Below is a small trained network, with its code and all its weights. Each question gives an input and a class and asks what happens when units are switched off, that is, made to give their printed mean instead of their output.

import numpy as np


def w(rows, s, z=0):
    codes = np.array(rows[::2]) - 128.0
    scale = np.full(codes.shape[1], s)
    scale[-1] = z or s
    return codes * scale


def norm(h):
    return h / np.sqrt((h * h).mean(-1, keepdims=True) + 1e-5)


def f(y):
    return np.maximum(y, 0)


def log_softmax(a):
    a = a - a.max(-1, keepdims=True)
    return a - np.log(np.exp(a).sum(-1, keepdims=True))


def net(x, mask):
    res = np.array(x, float).reshape(1, 5) / 4 @ E
    u = 0
    for l in range(2):
        y = f(norm(res) @ A[l][:, :-1].T + A[l][:, -1])
        res = res + np.where(mask[u : u + 8], y, B[l][:, -1]) @ B[l][:, :-1]
        u += 8
    return log_softmax(norm(res)[-1] @ U[:, :-1].T + U[:, -1])


A, B = {}, {}
E = w([
[128,137,175,118,90,137,114,173,130,120,122],'x0',
[42,154,42,199,136,169,171,82,37,150,102],'x1',
[161,96,103,75,118,197,197,197,119,125,113],'x2',
[116,2,116,116,84,119,94,158,106,86,179],'x3',
[161,50,110,123,164,116,138,125,165,102,205],'x4',
],0.00091)
A[0] = w([
[116,198,228,130,95,73,33,92,161,167,75,23],'L0N1',
[87,198,141,92,43,252,199,223,40,162,26,187],'L0N2',
[226,45,231,39,85,139,107,224,250,59,199,121],'L0N3',
[144,71,121,144,169,40,77,78,169,96,234,6],'L0N4',
[173,251,140,113,169,154,184,155,141,158,61,13],'L0N5',
[142,69,123,146,169,40,79,78,171,95,236,6],'L0N6',
[23,200,61,251,168,166,165,31,64,179,93,64],'L0N7',
[139,60,37,129,180,174,187,127,89,118,153,169],'L0N8',
],0.0011,0.0013)
B[0] = w([
[93,181,187,161,42,65,75,250,124,60,131,165],'L0N1',
[138,106,119,170,175,93,98,56,159,121,188,246],'L0N2',
[119,136,47,148,143,103,133,78,50,136,82,253],'L0N3',
[146,48,128,196,214,106,95,28,236,127,213,164],'L0N4',
[143,60,155,97,175,160,119,65,208,191,148,165],'L0N5',
[151,43,128,192,217,106,93,25,239,129,215,165],'L0N6',
[109,140,29,117,138,90,132,64,61,141,45,242],'L0N7',
[130,170,204,138,94,101,72,155,119,109,118,197],'L0N8',
],0.0017,0.0019)
A[1] = w([
[118,200,219,134,86,96,81,153,137,118,100,39],'L1N1',
[147,251,169,128,188,130,144,67,222,200,100,70],'L1N2',
[157,67,36,96,193,149,227,154,130,115,181,197],'L1N3',
[55,77,108,181,85,76,80,130,90,77,190,140],'L1N4',
[169,76,211,74,124,125,121,199,235,94,202,217],'L1N5',
[66,86,109,157,86,189,133,154,83,114,173,11],'L1N6',
[166,168,132,115,161,189,188,147,154,152,121,88],'L1N7',
[185,161,125,99,178,160,188,143,163,146,125,71],'L1N8',
],0.0019,0.0012)
B[1] = w([
[52,192,231,183,68,89,64,196,209,169,115,176],'L1N1',
[110,4,169,74,64,220,137,186,149,168,98,244],'L1N2',
[118,195,185,140,80,81,70,151,120,104,119,236],'L1N3',
[181,148,158,95,150,199,203,163,174,150,130,248],'L1N4',
[65,156,45,164,135,116,121,59,64,142,98,252],'L1N5',
[99,102,220,222,82,206,204,182,156,77,206,160],'L1N6',
[168,157,113,82,227,117,176,115,160,125,168,162],'L1N7',
[151,184,137,98,200,146,205,178,146,113,191,168],'L1N8',
],0.0018,0.002)
U = w([
[163,31,106,181,203,43,55,26,206,89,239,205],'0',
[98,65,165,197,47,231,205,223,70,55,204,113],'1',
[68,218,239,159,42,65,27,177,192,173,66,152],'2',
[33,205,1,207,153,160,172,22,19,178,44,223],'3',
[167,137,170,30,194,232,208,150,220,218,86,111],'4',
[202,250,96,78,196,79,182,190,108,63,182,8],'5',
[196,64,50,25,51,73,74,185,43,73,77,40],'6',
],0.0059,0.0013)

Each question gives the input, the list of numbers given to net, and the class t.
The units are the neurons (one row each of A and B). Each row of codes is followed by its name. A weight is (code - 128) times the scale printed after its matrix; where a second scale follows, it is the last column's (A, B and U).
mask holds one flag per neuron, layer by layer. A switched-off neuron (its flag False) gives its mean, the last column of its row in B, instead of its output. The means were averaged over made-up inputs and are rounded, as every weight is.
A unit's drop is (log p(t) with every unit on - log p(t) with that unit switched off) / (log p(t) with every unit on - log p(t) with every unit switched off).
The circuit of an input: a set's keep is (log p(t) with only the set's units on - log p(t) with every unit switched off) / (log p(t) with every unit on - log p(t) with every unit switched off). Starting from the 12 units with the biggest drops (on a tie, the unit counted first), units are removed one at a time, each time the one whose removal leaves the highest keep (on an exact tie, the one counted first), for as long as the keep stays at least 0.8.
circuit, biggest first: the units of the circuit, biggest drop first
unit that matters most: the unit with the biggest drop
k most important neurons: the k neurons with the biggest drops, biggest first
top k neurons in layer l: the k neurons of layer l with the biggest drops, biggest first
drop of u: that unit's drop, to one decimal
input [2,7,5,1,2], class 1: 4 most important neurons => [L1N6; L0N3; L1N5; L0N8]
input [4,8,-6,6,4], class 1: 2 most important neurons => [L1N6; L1N4]
input [-3,-1,-7,-8,-2], class 2: circuit, biggest first => [L0N1; L1N2]
input [2,-8,5,0,5], class 6: 4 most important neurons => [L0N3; L1N5; L0N2; L1N4]
input [-3,1,7,-3,1], class 5: circuit, biggest first => [L1N8; L1N3]
input [-8,-2,-7,-1,-7], class 2: most important neuron => [L0N1]
input [-3,-1,8,1,6], class 5: circuit, biggest first => [L1N2; L1N3]
input [-2,-1,-1,-2,0], class 4: 3 most important neurons => [L1N2; L0N8; L0N5]
input [8,7,0,5,-5], class 1: 4 most important neurons => [L1N6; L0N3; L1N5; L1N4]
input [-4,7,-1,7,5], class 1: 3 most important neurons => [L1N6; L1N4; L0N2]
input [6,-6,3,-2,2], class 5: 3 most important neurons => [L1N2; L1N8; L0N7]
input [5,8,4,3,1], class 1: 3 most important neurons => [L1N6; L0N3; L1N5]
input [-2,6,8,1,2], class 1: top 3 neurons in layer 1 => [L1N6; L1N5; L1N3]
input [-7,-8,8,-4,4], class 5: unit that matters most => L1N3
input [3,8,3,7,-6], class 1: 4 most important neurons => [L1N6; L0N3; L1N5; L1N4]
input [5,-1,2,-8,-3], class 4: top 2 neurons in layer 0 => [L0N5; L0N8]
input [-4,-3,4,0,3], class 5: drop of L0N7 => 0.2
